Below are the code and all the weights of a small trained network. Each question names an input and a class and asks about switching units off, where a switched-off unit gives its printed mean instead of its output.

import numpy as np


def w(rows, s, z=0):
    codes = np.array(rows[::2]) - 128.0
    scale = np.full(codes.shape[1], s)
    scale[-1] = z or s
    return codes * scale


def f(y):
    return np.maximum(y, 0)


def log_softmax(a):
    a = a - a.max(-1, keepdims=True)
    return a - np.log(np.exp(a).sum(-1, keepdims=True))


def net(x, mask):
    res = np.array(x, float).reshape(1, 8) / 4 @ E
    y = f(res @ A[0][:, :-1].T + A[0][:, -1])
    res = res + np.where(mask, y, B[0][:, -1]) @ B[0][:, :-1]
    return log_softmax(res[-1] @ U[:, :-1].T + U[:, -1])


A, B = {}, {}
E = w([
[141,174,152,96,139,126,67,112],'x0',
[149,120,135,148,118,119,150,140],'x1',
[98,135,113,126,142,156,119,115],'x2',
[95,106,98,125,148,148,129,130],'x3',
[96,118,107,111,133,134,121,120],'x4',
[110,196,101,56,93,168,203,226],'x5',
[134,103,119,141,139,127,140,147],'x6',
[123,199,88,123,250,34,194,102],'x7',
],0.012)
A[0] = w([
[100,71,143,132,124,66,184,65,141],'n0',
[170,140,109,135,196,131,168,147,98],'n1',
[131,58,126,129,187,134,132,131,169],'n2',
[157,167,63,71,137,96,167,121,83],'n3',
[77,195,134,90,126,123,179,213,116],'n4',
[144,123,116,203,120,107,115,84,171],'n5',
[132,118,148,51,66,184,134,192,140],'n6',
[138,78,145,127,60,156,60,99,254],'n7',
[115,123,134,92,61,167,167,179,166],'n8',
[105,180,118,136,220,48,173,118,138],'n9',
[159,123,171,152,69,101,124,148,176],'n10',
[163,170,82,75,129,175,147,220,147],'n11',
[136,59,134,145,54,133,78,73,223],'n12',
[110,159,152,89,103,145,122,146,127],'n13',
[130,126,133,170,172,76,136,8,179],'n14',
[129,210,60,140,129,99,155,149,82],'n15',
],0.011,0.0068)
B[0] = w([
[132,82,111,123,154,124,118,121,181],'n0',
[124,127,155,109,98,111,131,115,174],'n1',
[170,107,176,131,124,141,59,87,172],'n2',
[70,127,145,108,205,99,175,155,181],'n3',
[86,185,179,82,125,111,226,221,211],'n4',
[178,95,123,177,196,143,135,85,188],'n5',
[156,212,62,107,66,198,139,153,227],'n6',
[73,117,146,195,129,205,44,113,251],'n7',
[130,196,101,162,97,151,152,191,216],'n8',
[182,148,149,68,211,2,168,77,247],'n9',
[102,136,117,149,118,150,86,128,179],'n10',
[143,212,122,101,77,113,198,198,214],'n11',
[121,67,155,193,189,159,27,177,238],'n12',
[144,111,115,95,84,161,138,170,169],'n13',
[188,72,107,116,160,85,118,19,237],'n14',
[28,129,196,91,211,58,224,174,182],'n15',
],0.0093,0.016)
U = w([
[83,110,169,205,131,176,78,141,243],'0',
[171,131,102,104,143,74,122,47,129],'1',
[138,196,47,100,9,202,132,189,134],'2',
[79,180,196,87,137,87,161,191,4],'3',
],0.013,0.0023)

Each question gives the input, the list of numbers given to net, and the class t.
The units are the neurons (one row each of A and B). Each row of codes is followed by its name. A weight is (code - 128) times the scale printed after its matrix; where a second scale follows, it is the last column's (A, B and U).
mask holds one flag per neuron, in row order. A switched-off neuron (its flag False) gives its mean, the last column of its row in B, instead of its output. The means were averaged over made-up inputs and are rounded, as every weight is.
A unit's drop is (log p(t) with every unit on - log p(t) with that unit switched off) / (log p(t) with every unit on - log p(t) with every unit switched off).
The circuit of an input: a set's keep is (log p(t) with only the set's units on - log p(t) with every unit switched off) / (log p(t) with every unit on - log p(t) with every unit switched off). Starting from the 12 units with the biggest drops (on a tie, the unit counted first), units are removed one at a time, each time the one whose removal leaves the highest keep (on an exact tie, the one counted first), for as long as the keep stays at least 0.8.
circuit, biggest first: the units of the circuit, biggest drop first
k most important neurons: the k neurons with the biggest drops, biggest first
drop when u is switched off: that unit's drop, to one decimal
input [8,-4,5,-8,0,0,-8,-3], class 0: circuit, biggest first : n7
input [0,3,-6,1,-4,0,2,0], class 0: 3 most important neurons : n9; n6; n14
input [6,-8,-7,6,-7,-1,0,0], class 0: 2 most important neurons : n9; n14
input [4,8,5,2,5,5,-5,0], class 2: 2 most important neurons : n9; n6
input [-2,3,-7,-7,-3,-3,-6,1], class 1: 2 most important neurons : n14; n7
input [5,-2,-6,-1,-7,0,-2,6], class 1: 2 most important neurons : n14; n9
input [4,6,-4,-5,-3,6,-7,0], class 2: 2 most important neurons : n9; n6
input [-3,8,-5,1,3,6,-5,-3], class 2: drop when n6 is switched off : 0.0
input [6,7,-1,0,-4,-3,-7,1], class 1: drop when n14 is switched off : 0.2
input [-4,-4,-2,1,-5,2,5,-7], class 2: drop when n6 is switched off : 0.2
